[[149 141 123]
 [136 138 128]
 [155 139 120]]
->
[[136 138 128]
 [155 139 120]]

[[130 123 141 117 155]
 [116 111 114 116 114]
 [122 129 145 123 113]
 [143 129 118 156 121]]
->
[[116 111 114]
 [122 129 145]]

[[149 153 111]
 [135 126 147]
 [130 122 146]]
->
[[135 126 147]
 [130 122 146]]

[[134 121 111 125]
 [121 148 139 150]
 [130 126 125 128]]
->
[[121 148 139]
 [130 126 125]]

[[130 133 134 136 129]
 [131 141 143 143 131]
 [131 136 128 132 130]
 [126 145 155 148 135]
 [127 135 148 144 132]]
->
[[131 141 143]
 [131 136 128]]

[[153 135  99 138 117]
 [153 137 105 135 110]
 [149 131  98 138 120]
 [130 126 119 128 123]
 [135 129 118 127 115]]
->
[[153 137 105]
 [149 131  98]]

[[125 101 128 118 146]
 [134 131 114 120 139]
 [130 116 116 119 136]
 [121 131 113 126 128]]
->
[[134 131 114]
 [130 116 116]]

[[128 121 106]
 [114 122 106]
 [132 141 120]]
->
[[114 122 106]
 [132 141 120]]

[[126 125 127 130]
 [128 123 122 123]
 [150 130 130 124]
 [129 138 106 134]]
->
[[128 123 122]
 [150 130 130]]
---
[[108 107 131]
 [143 107 119]
 [144 136 121]]
->
[131 107 144]

[[140 107 132 128]
 [119 109 126 146]
 [120 134 108 114]
 [151 143 111 130]]
->
[128 126 134 151]

[[111 123 143 118]
 [109 107 138 121]
 [132 147 130 121]
 [113 129 139 116]]
->
[118 138 147 113]

[[141 136 144]
 [106 133 136]
 [121 134 121]
 [125 120 141]]
->
[144 133 121]

[[128 131 126 129 119]
 [136 129 134 107 129]
 [138 131 124 123 132]
 [133 132 126 123 124]
 [124 130 133 146 128]]
->
[119 107 124 132 124]

[[130 135 129 124]
 [140 101 105 150]]
->
[124 105]

[[136 120]
 [152 145]
 [120 137]]
->
[120 152]
---
[[128 132 156 149 129]
 [128 130 152 154 131]
 [158 147 129 128 133]]
->
[[158 147 129 128 133]
 [128 130 152 154 131]
 [128 132 156 149 129]]

[[129 129 115 137 136 125 130 138]
 [104 120 126 112 121 118 132 130]
 [130 138 142 137 124 135 101 112]
 [120 117 123 111 125 132 131 124]
 [137 138 139 128 125 133 103 114]
 [130 129 109 149 138 139 136 135]
 [133 129 119 129 137 128 133 131]
 [141 114 111 143 133 122 130 131]
 [129 127 138 128 137 121 133 132]
 [128 123 124 124 127 127 126 126]]
->
[[130 129 109 149 138 139 136 135]
 [141 114 111 143 133 122 130 131]
 [129 129 115 137 136 125 130 138]
 [133 129 119 129 137 128 133 131]
 [120 117 123 111 125 132 131 124]
 [128 123 124 124 127 127 126 126]
 [104 120 126 112 121 118 132 130]
 [129 127 138 128 137 121 133 132]
 [137 138 139 128 125 133 103 114]
 [130 138 142 137 124 135 101 112]]

[[144 140 109 148]
 [112 147 121 131]
 [147 140 113 140]
 [156 140 120 129]
 [113 137 139 141]
 [142 123 115 135]
 [125 139 118 121]
 [111 151 117 123]
 [149 145 125 137]
 [109 149 142 125]]
->
[[144 140 109 148]
 [147 140 113 140]
 [142 123 115 135]
 [111 151 117 123]
 [125 139 118 121]
 [156 140 120 129]
 [112 147 121 131]
 [149 145 125 137]
 [113 137 139 141]
 [109 149 142 125]]

[[121 130 134 112 112]
 [129 113 120 125 135]
 [132 125 147 110 129]
 [116 124 119 107 125]
 [104 143 132 119 107]
 [128 146 122 125 133]
 [136 127 125 124 109]
 [135 127 110 111 120]
 [122 110 137 105 125]
 [131 112 145 131 136]]
->
[[135 127 110 111 120]
 [116 124 119 107 125]
 [129 113 120 125 135]
 [128 146 122 125 133]
 [136 127 125 124 109]
 [104 143 132 119 107]
 [121 130 134 112 112]
 [122 110 137 105 125]
 [131 112 145 131 136]
 [132 125 147 110 129]]

[[120 158 148 131]
 [130 103 128 123]
 [111 141 120 129]
 [120 122 152 116]]
->
[[111 141 120 129]
 [130 103 128 123]
 [120 158 148 131]
 [120 122 152 116]]

[[153 115 146 137]
 [151 129 138 122]]
->
[[151 129 138 122]
 [153 115 146 137]]

[[132 133 131 152 132 145 112 138 116 153 131]
 [127 119 135 134 114 127 141 115 134 137 129]
 [128 139 126 130 140 134 118 126 120 129 127]
 [128 126 129 135 125 130 128 129 128 133 127]]
->
[[128 139 126 130 140 134 118 126 120 129 127]
 [128 126 129 135 125 130 128 129 128 133 127]
 [132 133 131 152 132 145 112 138 116 153 131]
 [127 119 135 134 114 127 141 115 134 137 129]]
---
[[126 130 143 128 123 115]
 [130 127 107 127 135 148]
 [128 126 140 128 126 128]
 [131 127 135 127 134 148]
 [127 129 150 128 128 124]
 [127 126 137 128 119 118]
 [127 128 111 129 135 125]
 [130 126 136 127 123 134]
 [129 127 109 127 129 137]
 [129 126 122 128 124 128]
 [127 131 125 128 135 132]]
->
[[127 129 150 128 128 124]
 [126 130 143 128 123 115]
 [128 126 140 128 126 128]
 [127 126 137 128 119 118]
 [130 126 136 127 123 134]
 [131 127 135 127 134 148]
 [127 131 125 128 135 132]
 [129 126 122 128 124 128]
 [127 128 111 129 135 125]
 [129 127 109 127 129 137]
 [130 127 107 127 135 148]]

[[123 125 123 124 121 122 124 123 124 120 123 125]
 [105 112 129 129 127 127 133 143 142 140 141 138]
 [132 136 142 141 130 130 129 129 118 118 125 119]
 [137 139 133 134 137 131 132 136 135 134 126 124]]
->
[[132 136 142 141 130 130 129 129 118 118 125 119]
 [137 139 133 134 137 131 132 136 135 134 126 124]
 [105 112 129 129 127 127 133 143 142 140 141 138]
 [123 125 123 124 121 122 124 123 124 120 123 125]]

[[110 153 121 129 111 128 140 145 142 130 157 118]
 [119 104 147 127 116 146 118 113 113 108 117 147]]
->
[[119 104 147 127 116 146 118 113 113 108 117 147]
 [110 153 121 129 111 128 140 145 142 130 157 118]]

[[124 125 134 125 115 134 128 123 121 120 142 139 119 121 137 120]
 [134 122 150 124 121 131 118 113 121 119 152 146 115 117 149 126]
 [124 131 119 128 134 122 131 140 132 129 118 120 138 133 117 130]]
->
[[134 122 150 124 121 131 118 113 121 119 152 146 115 117 149 126]
 [124 125 134 125 115 134 128 123 121 120 142 139 119 121 137 120]
 [124 131 119 128 134 122 131 140 132 129 118 120 138 133 117 130]]

[[126 133 122 128 123 146 131 124]
 [136 129 130 146 127 123 136 104]]
->
[[136 129 130 146 127 123 136 104]
 [126 133 122 128 123 146 131 124]]

[[134 131 135 137 125 123 132 129 126]
 [128 128 120 127 127 125 129 126 128]
 [138 128 129 131 123 117 134 126 123]
 [121 140 132 107 124 125 150 113 135]]
->
[[134 131 135 137 125 123 132 129 126]
 [121 140 132 107 124 125 150 113 135]
 [138 128 129 131 123 117 134 126 123]
 [128 128 120 127 127 125 129 126 128]]
